Here is a tiny trained network, its code and every weight. The questions are about switching its units off for an input and a class, where a switched-off unit gives its printed mean instead of its output.

import numpy as np


def w(rows, s, z=0):
    codes = np.array(rows[::2]) - 128.0
    scale = np.full(codes.shape[1], s)
    scale[-1] = z or s
    return codes * scale


def f(y):
    return y / 2 * (1 + np.tanh(0.7978845608 * (y + 0.044715 * y**3)))


def log_softmax(a):
    a = a - a.max(-1, keepdims=True)
    return a - np.log(np.exp(a).sum(-1, keepdims=True))


def net(x, mask):
    res = np.array(x, float).reshape(1, 3) / 4 @ E
    y = f(res @ A[0][:, :-1].T + A[0][:, -1])
    res = res + np.where(mask, y, B[0][:, -1]) @ B[0][:, :-1]
    return log_softmax(res[-1] @ U[:, :-1].T + U[:, -1])


A, B = {}, {}
E = w([
[46,77,184,120,54],'x0',
[111,11,121,217,194],'x1',
[154,138,223,161,175],'x2',
],0.011)
A[0] = w([
[196,174,161,98,57,100],'n1',
[96,188,109,90,118,146],'n2',
[112,157,201,145,170,97],'n3',
[140,157,117,150,125,47],'n4',
[114,91,8,105,102,105],'n5',
[181,149,81,143,160,116],'n6',
[175,143,89,130,166,119],'n7',
[164,121,221,130,134,120],'n8',
[83,74,78,122,180,80],'n9',
[118,197,179,91,115,141],'n10',
[76,130,58,135,84,79],'n11',
[164,82,132,219,123,93],'n12',
[140,142,116,122,97,86],'n13',
[83,82,177,111,87,147],'n14',
[172,184,82,127,106,106],'n15',
[153,151,129,74,99,137],'n16',
[140,161,135,113,97,103],'n17',
[187,133,118,132,157,129],'n18',
[71,104,178,106,69,105],'n19',
[93,214,172,117,98,85],'n20',
[177,161,92,123,159,91],'n21',
[127,98,132,194,132,113],'n22',
[114,161,227,160,184,83],'n23',
[123,108,136,87,146,254],'n24',
[77,98,164,108,103,149],'n25',
[145,169,138,110,89,98],'n26',
[137,59,108,176,136,108],'n27',
[93,220,191,103,152,108],'n28',
[76,122,48,110,122,149],'n29',
[146,196,109,149,81,109],'n30',
],0.012,0.0078)
B[0] = w([
[137,84,90,164,106,237],'n1',
[158,120,110,146,149,233],'n2',
[210,147,162,96,48,201],'n3',
[99,126,126,233,11,116],'n4',
[187,166,184,70,45,252],'n5',
[55,179,138,238,144,220],'n6',
[52,183,128,220,128,211],'n7',
[177,185,193,113,84,223],'n8',
[149,125,118,160,83,198],'n9',
[149,87,101,154,163,242],'n10',
[146,148,181,104,53,197],'n11',
[128,77,92,145,83,240],'n12',
[159,91,135,160,58,139],'n13',
[72,154,115,158,167,254],'n14',
[86,134,107,96,112,217],'n15',
[149,115,85,133,142,217],'n16',
[117,87,113,152,112,171],'n17',
[85,162,146,191,150,199],'n18',
[14,130,144,227,158,245],'n19',
[138,123,83,160,105,219],'n20',
[80,150,140,194,109,200],'n21',
[187,78,118,132,106,216],'n22',
[165,145,146,83,46,241],'n23',
[153,141,129,51,254,246],'n24',
[100,184,144,184,182,229],'n25',
[127,108,82,142,93,189],'n26',
[144,68,79,156,117,242],'n27',
[160,74,129,114,108,219],'n28',
[209,186,172,36,114,229],'n29',
[146,109,106,154,127,201],'n30',
],0.0088,0.007)
U = w([
[136,21,39,120,121,73],'0',
[6,205,151,149,155,83],'1',
[175,182,205,62,98,83],'2',
[124,148,123,61,235,254],'3',
],0.012,0.0068)

Each question gives the input, the list of numbers given to net, and the class t.
The units are the neurons (one row each of A and B). Each row of codes is followed by its name. A weight is (code - 128) times the scale printed after its matrix; where a second scale follows, it is the last column's (A, B and U).
mask holds one flag per neuron, in row order. A switched-off neuron (its flag False) gives its mean, the last column of its row in B, instead of its output. The means were averaged over made-up inputs and are rounded, as every weight is.
A unit's drop is (log p(t) with every unit on - log p(t) with that unit switched off) / (log p(t) with every unit on - log p(t) with every unit switched off).
The circuit of an input: a set's keep is (log p(t) with only the set's units on - log p(t) with every unit switched off) / (log p(t) with every unit on - log p(t) with every unit switched off). Starting from the 12 units with the biggest drops (on a tie, the unit counted first), units are removed one at a time, each time the one whose removal leaves the highest keep (on an exact tie, the one counted first), for as long as the keep stays at least 0.8.
units of the circuit, in order: the units of the circuit, biggest drop first
k most important neurons: the k neurons with the biggest drops, biggest first
drop when u is switched off: that unit's drop, to one decimal
input [1,6,-8], class 2: 2 most important neurons : [n5; n29]
input [-7,-3,-7], class 1: 2 most important neurons : [n6; n7]
input [-3,-2,-5], class 2: units of the circuit, in order : [n5]
input [-7,6,-7], class 1: units of the circuit, in order : [n6; n7]
input [-1,-4,-7], class 2: 2 most important neurons : [n5; n29]
input [-8,1,-8], class 1: 3 most important neurons : [n6; n7; n21]
input [-3,-2,1], class 3: 3 most important neurons : [n19; n14; n25]
input [2,-6,6], class 0: 2 most important neurons : [n10; n1]
input [-1,6,8], class 2: 3 most important neurons : [n8; n23; n3]
input [4,1,-4], class 1: 2 most important neurons : [n19; n3]
input [-8,-6,-6], class 1: 3 most important neurons : [n6; n7; n21]
input [1,-7,-2], class 0: drop when n1 is switched off : 0.0
input [2,-2,-2], class 3: drop when n6 is switched off : 0.1
input [-5,3,6], class 2: units of the circuit, in order : [n23]
input [-7,-4,7], class 1: drop when n6 is switched off : 0.5
input [7,5,2], class 1: drop when n14 is switched off : 0.2
